In the rows, 128 means zero.
Each row of numbers belongs to one of the nodes below and depends on some of the facts about them. Some rows are named. Which node is each other row?

Some facts about the nodes:
k_101 -troridek-> 130; k_102 -troridek-> 751; k_116 -troridek-> 431; k_120 -troridek-> 587; k_13 -troridek-> 467; k_172 -troridek-> 596
k_210 -troridek-> 751; k_212 -troridek-> 587; k_214 -troridek-> 751; k_241 -troridek-> 421; k_251 -troridek-> 587; k_253 -troridek-> 130
k_266 -troridek-> 421; k_277 -troridek-> 421; k_281 -troridek-> 596; k_287 -troridek-> 587; k_294 -troridek-> 751; k_304 -troridek-> 421
k_311 -troridek-> 130; k_315 -troridek-> 596; k_322 -troridek-> 467; k_350 -troridek-> 130; k_388 -troridek-> 751; k_390 -troridek-> 751
k_410 -troridek-> 596; k_415 -troridek-> 751; k_420 -troridek-> 421; k_438 -troridek-> 596; k_439 -troridek-> 467; k_441 -troridek-> 596
k_444 -troridek-> 467; k_45 -troridek-> 467; k_495 -troridek-> 596; k_502 -troridek-> 431; k_503 -troridek-> 421; k_506 -troridek-> 421
k_538 -troridek-> 596; k_558 -troridek-> 467; k_563 -troridek-> 130; k_608 -troridek-> 421; k_618 -troridek-> 751; k_626 -troridek-> 130
k_636 -troridek-> 421; k_643 -troridek-> 751; k_647 -troridek-> 467; k_660 -troridek-> 596; k_670 -troridek-> 421; k_704 -troridek-> 421
k_716 -troridek-> 421; k_735 -troridek-> 130; k_736 -troridek-> 751; k_75 -troridek-> 751; k_777 -troridek-> 751; k_793 -troridek-> 421
k_804 -troridek-> 751; k_815 -troridek-> 431; k_816 -troridek-> 596; k_817 -troridek-> 130; k_832 -troridek-> 421; k_848 -troridek-> 130
k_892 -troridek-> 467; k_909 -troridek-> 130; k_915 -troridek-> 467; k_918 -troridek-> 751; k_988 -troridek-> 596; k_101 -baflek-> k_102
k_102 -baflek-> k_538; k_13 -baflek-> k_281; k_210 -baflek-> k_294; k_212 -baflek-> k_684; k_214 -baflek-> k_101; k_241 -baflek-> k_420
k_251 -baflek-> k_233; k_253 -baflek-> k_311; k_266 -baflek-> k_277; k_277 -baflek-> k_832; k_287 -baflek-> k_322; k_294 -baflek-> k_914
k_304 -baflek-> k_172; k_315 -baflek-> k_438; k_322 -baflek-> k_988; k_383 -baflek-> k_210; k_388 -baflek-> k_704; k_390 -baflek-> k_643
k_404 -baflek-> k_892; k_410 -baflek-> k_75; k_415 -baflek-> k_502; k_420 -baflek-> k_266; k_438 -baflek-> k_439; k_441 -baflek-> k_804
k_444 -baflek-> k_450; k_45 -baflek-> k_287; k_450 -baflek-> k_495; k_488 -baflek-> k_915; k_495 -baflek-> k_647; k_506 -baflek-> k_670
k_558 -baflek-> k_626; k_563 -baflek-> k_599; k_599 -baflek-> k_9; k_608 -baflek-> k_503; k_618 -baflek-> k_563; k_626 -baflek-> k_618
k_636 -baflek-> k_608; k_656 -baflek-> k_410; k_660 -baflek-> k_735; k_670 -baflek-> k_441; k_684 -baflek-> k_251; k_700 -baflek-> k_304
k_716 -baflek-> k_212; k_717 -baflek-> k_700; k_736 -baflek-> k_390; k_75 -baflek-> k_13; k_777 -baflek-> k_214; k_793 -baflek-> k_660
k_804 -baflek-> k_636; k_815 -baflek-> k_253; k_816 -baflek-> k_656; k_817 -baflek-> k_848; k_832 -baflek-> k_120; k_848 -baflek-> k_815
k_892 -baflek-> k_444; k_9 -baflek-> k_350; k_909 -baflek-> k_817; k_914 -baflek-> k_388; k_918 -baflek-> k_777; k_988 -baflek-> k_315
k_101 -skisis-> greske; k_102 -skisis-> leku; k_116 -skisis-> leku; k_120 -skisis-> treses; k_13 -skisis-> treses; k_210 -skisis-> leku
k_212 -skisis-> skibrur; k_214 -skisis-> skibrur; k_241 -skisis-> pazon; k_251 -skisis-> stiribre; k_253 -skisis-> pazon; k_266 -skisis-> flusto
k_277 -skisis-> viter; k_281 -skisis-> zadre; k_304 -skisis-> flogrir; k_315 -skisis-> skibrur; k_322 -skisis-> greske; k_350 -skisis-> greske
k_388 -skisis-> pazon; k_415 -skisis-> leku; k_438 -skisis-> pazon; k_439 -skisis-> namal; k_441 -skisis-> treses; k_444 -skisis-> flusto
k_45 -skisis-> zadre; k_495 -skisis-> flogrir; k_502 -skisis-> drogrebrem; k_503 -skisis-> leku; k_563 -skisis-> leku; k_608 -skisis-> repli
k_618 -skisis-> pazon; k_626 -skisis-> viter; k_636 -skisis-> viter; k_643 -skisis-> drogrebrem; k_660 -skisis-> repli; k_670 -skisis-> namal
k_736 -skisis-> zadre; k_75 -skisis-> skibrur; k_777 -skisis-> treses; k_793 -skisis-> skibrur; k_815 -skisis-> viter; k_816 -skisis-> leku
k_832 -skisis-> stiribre; k_848 -skisis-> repli; k_909 -skisis-> treses; k_915 -skisis-> zadre; k_918 -skisis-> viter; k_988 -skisis-> leku
k_116 -bedu-> k_233; k_13 -bedu-> k_441; k_210 -bedu-> k_618; k_233 -bedu-> k_892; k_253 -bedu-> k_816; k_281 -bedu-> k_538
k_315 -bedu-> k_410; k_380 -bedu-> k_439; k_390 -bedu-> k_116; k_410 -bedu-> k_643; k_415 -bedu-> k_210; k_420 -bedu-> k_670
k_438 -bedu-> k_287; k_441 -bedu-> k_322; k_460 -bedu-> k_804; k_506 -bedu-> k_608; k_558 -bedu-> k_438; k_563 -bedu-> k_9
k_608 -bedu-> k_918; k_618 -bedu-> k_495; k_636 -bedu-> k_848; k_643 -bedu-> k_735; k_654 -bedu-> k_811; k_670 -bedu-> k_636
k_684 -bedu-> k_45; k_700 -bedu-> k_75; k_735 -bedu-> k_684; k_793 -bedu-> k_460; k_816 -bedu-> k_506; k_9 -bedu-> k_13
k_988 -bedu-> k_563; k_101 -briven-> tomin; k_102 -briven-> piru; k_116 -briven-> piru; k_120 -briven-> piru; k_13 -briven-> piru
k_172 -briven-> kegri; k_210 -briven-> piru; k_212 -briven-> tomin; k_214 -briven-> tomin; k_233 -briven-> tomin; k_241 -briven-> kliger
k_251 -briven-> kliger; k_253 -briven-> kliger; k_266 -briven-> flafi; k_277 -briven-> kliger; k_281 -briven-> piru; k_287 -briven-> kliger
k_294 -briven-> flafi; k_304 -briven-> kliger; k_311 -briven-> kegri; k_315 -briven-> kegri; k_322 -briven-> kliger; k_350 -briven-> piru
k_380 -briven-> tomin; k_383 -briven-> piru; k_388 -briven-> flafi; k_390 -briven-> piru; k_404 -briven-> kegri; k_410 -briven-> piru
k_415 -briven-> piru; k_420 -briven-> kliger; k_438 -briven-> piru; k_439 -briven-> flafi; k_441 -briven-> kegri; k_444 -briven-> kegri
k_45 -briven-> kegri; k_450 -briven-> kliger; k_460 -briven-> kegri; k_488 -briven-> kliger; k_495 -briven-> piru; k_502 -briven-> kliger
k_503 -briven-> piru; k_506 -briven-> tomin; k_538 -briven-> tomin; k_558 -briven-> tomin; k_563 -briven-> kliger; k_599 -briven-> flafi
k_608 -briven-> flafi; k_618 -briven-> kegri; k_626 -briven-> kegri; k_636 -briven-> tomin; k_643 -briven-> piru; k_647 -briven-> piru
k_654 -briven-> tomin; k_656 -briven-> tomin; k_660 -briven-> kegri; k_670 -briven-> tomin; k_684 -briven-> kegri; k_700 -briven-> kliger
k_704 -briven-> tomin; k_716 -briven-> tomin; k_717 -briven-> tomin; k_735 -briven-> flafi; k_736 -briven-> tomin; k_75 -briven-> flafi
k_777 -briven-> flafi; k_793 -briven-> piru; k_804 -briven-> piru; k_811 -briven-> flafi; k_815 -briven-> piru; k_816 -briven-> flafi
k_817 -briven-> tomin; k_832 -briven-> tomin; k_848 -briven-> kliger; k_850 -briven-> tomin; k_892 -briven-> flafi; k_9 -briven-> kegri
k_909 -briven-> kliger; k_914 -briven-> piru; k_915 -briven-> tomin; k_918 -briven-> tomin; k_988 -briven-> kliger

Some rows with their names:
k_415: [120 183 154 107 206 190 105 175 142 107 120 125 106 157 153 132 146 117
 156]
k_441: [122 136 140 102 122 119 111 152 161 121 122 121 108 112 114 116 139 127
 124]
k_558: [114 127 129 115 110 111  95 101 120 107 122 122 180 130 123 119 120 122
 166]
k_13: [130 121 123 143 108 107 124 156 122 123 121 128 139 118 119 123 132 154
 117]
k_684: [128 117 154 132 121 129 139 135 155 106 125 129 106 120 115 140 122 125
 119]
k_793: [119 159 144 152 125 131 149 122 146  99 121 142 143 156 125 152 130 124
 160]
k_618: [149 126 104 100 163 197 170 132 122 101 123 115 106 113 120 124 113 109
 154]
k_816: [119 174 155 133 118 137  94 171 145 139 124 150 146 156 161 116 153 122
 143]
k_210: [118 173 140 106 174 178 117 186 139 128 122 114 107 151 151 136 137 127
 120]
k_233: [124 114 124 136 122 109 100 114 119 107 134 118 148 112 116 117 126 113
 110]
k_287: [118 126 130 150 115 115 140 114 134 159 129 141 125 156 137 117 112 136
 118]
k_311: [124 115 117 130 112 111 154 156 124 103 145 114 109 124 119 131 113 131
 110]
k_736: [127 161 134 103 129 170 137  98 124 108 117 128 115 115 136 126 138 115
 144]
k_811: [147 118 121 128 112 118 130 106 120 171 112 146 124 126 116 137 150 122
 108]
k_294: [125 121 127 107 156 161 147 120 123 127 126 128 110 143 140 125 123 117
 116]
k_647: [130 113 108 117 110 117 114 121 124 146 111 121 126 117 146 123 133 134
 116]
k_439: [151 109  96 146 105 107 154 135 113 144 127 114 128 117 120 121 119 146
 121]
k_495: [123 150 144 187 110 103 174 104 143 159 120 172 105 113 122 126 117 187
 110]
k_488: [116 122 124 125 137 138 123 108 135 136 122 126 131 148 122 128 141 119
 128]
k_304: [114 133 116 153 133 116 160 103 123 142 120 177 133 125 122 116 116 170
 114]
k_214: [116 151 131 110 120 128 111 108 125 112 121 151 111 120 139 117 145 114
 114]
k_848: [128 119 117 113 157 123 103 114 117 189 114 120 106 143 133 116 113 137
 115]
k_777: [123 140 123 100 163 173 120 144 122 128 115 127 112 143 151 122 119 116
 121]
k_383: [125 114  99 103 115 137 133 116 143 115 111 123 111 122 119 131 133 119
 124]
k_102: [125 127 105 111 160 130 102 212 123 142 119 127 111 130 172 115 143 121
 107]
k_716: [123 119 131 110 110 119  99 104 128 101 122 118 137 126 108 134 112 113
 133]
k_892: [124 116 130 130 109 117 142 114 130 130 128 126 149 142 132 117 120 115
 119]
k_626: [143 108 106  98 149 166 108 156 148 105 120 108  99 124 114 151 108 116
 161]
k_660: [118 125 140  98 124 124 100 154 187 131 121 118  98 125 111 135 120 121
 123]

Rows to name:
A row may be one of the nodes named above.
[156 114 119 105 158 189 157 125 117 108 122 110 106 125 123 123 118 112
 150] -> k_618
[155 108 105 105 127 142  92 176 119 138 144 115 113 118 139 129 127 117
 120] -> k_815
[157 111  95 106 155 145  98 148 119 191 136 119 115 121 156 123 125 111
 131] -> k_277
[124 120 138 147 155 130 145 106 124 117 122 125 149 149 118 145 117 126
 151] -> k_420
[161 119 101 146 111 115 162 132 126 149 124 119 127 122 121 124 119 152
 122] -> k_439
[136 137 155 159 122 107 103 108 129 107 135 125 178 119 118 196 137 118
 125] -> k_654
[124 117 102 103 147 117 119 103 128 143 115 118 113 121 123 123 118 114
 126] -> k_735
[147 114 105 113 112 115  96 158 114 134 192 109 156 121 141 114 127 107
 125] -> k_636
[118 171 157 126 122 147  91 172 158 142 121 154 154 153 150 117 151 121
 132] -> k_816
[124 124 128 105 112 133 117 111 117  98 122 114 152 119 115 121 117 109
 184] -> k_670
[124 147 144 190 113 117 177 106 147 151 114 174 113 111 106 131 121 182
 113] -> k_495
[125 135 118 150 132 117 160 105 118 145 110 180 124 115 119 125 125 163
 117] -> k_304
[157 121  97 146 113 107 155 140 116 139 128 117 135 109 117 116 114 154
 112] -> k_439
[114 150 147 136 115 106 101 203 134 103 146 143 134 129 145 118 140 142
 120] -> k_116
[125 120 133 105 116 133 121  98 123 103 129 122 147 115 119 124 112 114
 178] -> k_670
[122 201 155 154 159 109 101 149 144 131 117 186 149 128 118 127 152 166
 114] -> k_502
[120 124 133 153 150 139 150 105 125 123 122 126 148 154 124 154 119 123
 163] -> k_420
[127 117 127 108 161 167 156 109 135 131 121 120 132 125 118 124 120 116
 197] -> k_241
[114 115 109 100 158 156 148 137 134  99 120 120 103 155 137 138 120 116
 141] -> k_390
[121 137 171 125 113 142 141 123 160 106 118 122 111 138 108 136 121 123
 152] -> k_404
[118 160 149 140 115 109  89 100 132 102 124 153 166 118 121 115 144 118
 112] -> k_212
[120 149 166 107 115 145 164 104 185 111 117 131 109 114 117 128 110 131
 149] -> k_45
[124 115 126 118 165 164 160 109 136 137 114 119 132 122 123 118 117 116
 203] -> k_241
[122 179 139 107 195 191 104 173 146 102 118 128 110 152 155 132 147 121
 150] -> k_415
[119 136 148 131 147 121 146  95 132 124 116 145 118 108 108 121 123 132
 149] -> k_266
[126 153 115 145 157 112  99 179 127 152 124 116 148 139 122 145 138 135
 126] -> k_988
[135 110 107 160 109 114 144 136 121 123 127 118 116 116 154 113 120 134
 142] -> k_438
[120 196 161 111 162 164 125 166 113 124 114 189 111 139 191 115 151 139
 115] -> k_643
[150 104 103 133 114 114 105 138 125 176 164 113 129 163 131 174 135 118
 121] -> k_251
[168 116 101 147 108 104 153 133 124 146 125 112 135 110 110 116 127 148
 116] -> k_439
[132 113 106 130 160 116 154 115 115 114 133 118 120 118 127 118 116 124
 172] -> k_253
[116 132 127 101 159 160 122 129 127 142 123 121 126 147 132 123 121 121
 151] -> k_909
[119 145 101 162 103 112 145 124 118  98 155 130 190 126 118 121 153 122
 141] -> k_915
[147 110 109 108 110 109  94 158 114 127 190 104 152 116 143 120 128 117
 137] -> k_636
[159 109  97  99 142 138 140 116 120 161 114 119 101 125 156 118 121 117
 113] -> k_804
[157 110 111  99 128 196  92 144 118 140 160 113 112 148 152 119 114 110
 137] -> k_918
[135 104 129 170 110 120 233  98 121 125 121 133 105 121 119 118 115 138
 114] -> k_350
[136 118 100 105 147 167 106 156 148 104 120 111 111 125 120 151 119 113
 157] -> k_626
[117 152 158 154 109 120 158 106 138  98 115 133 130 104 116 114 126 129
 156] -> k_444

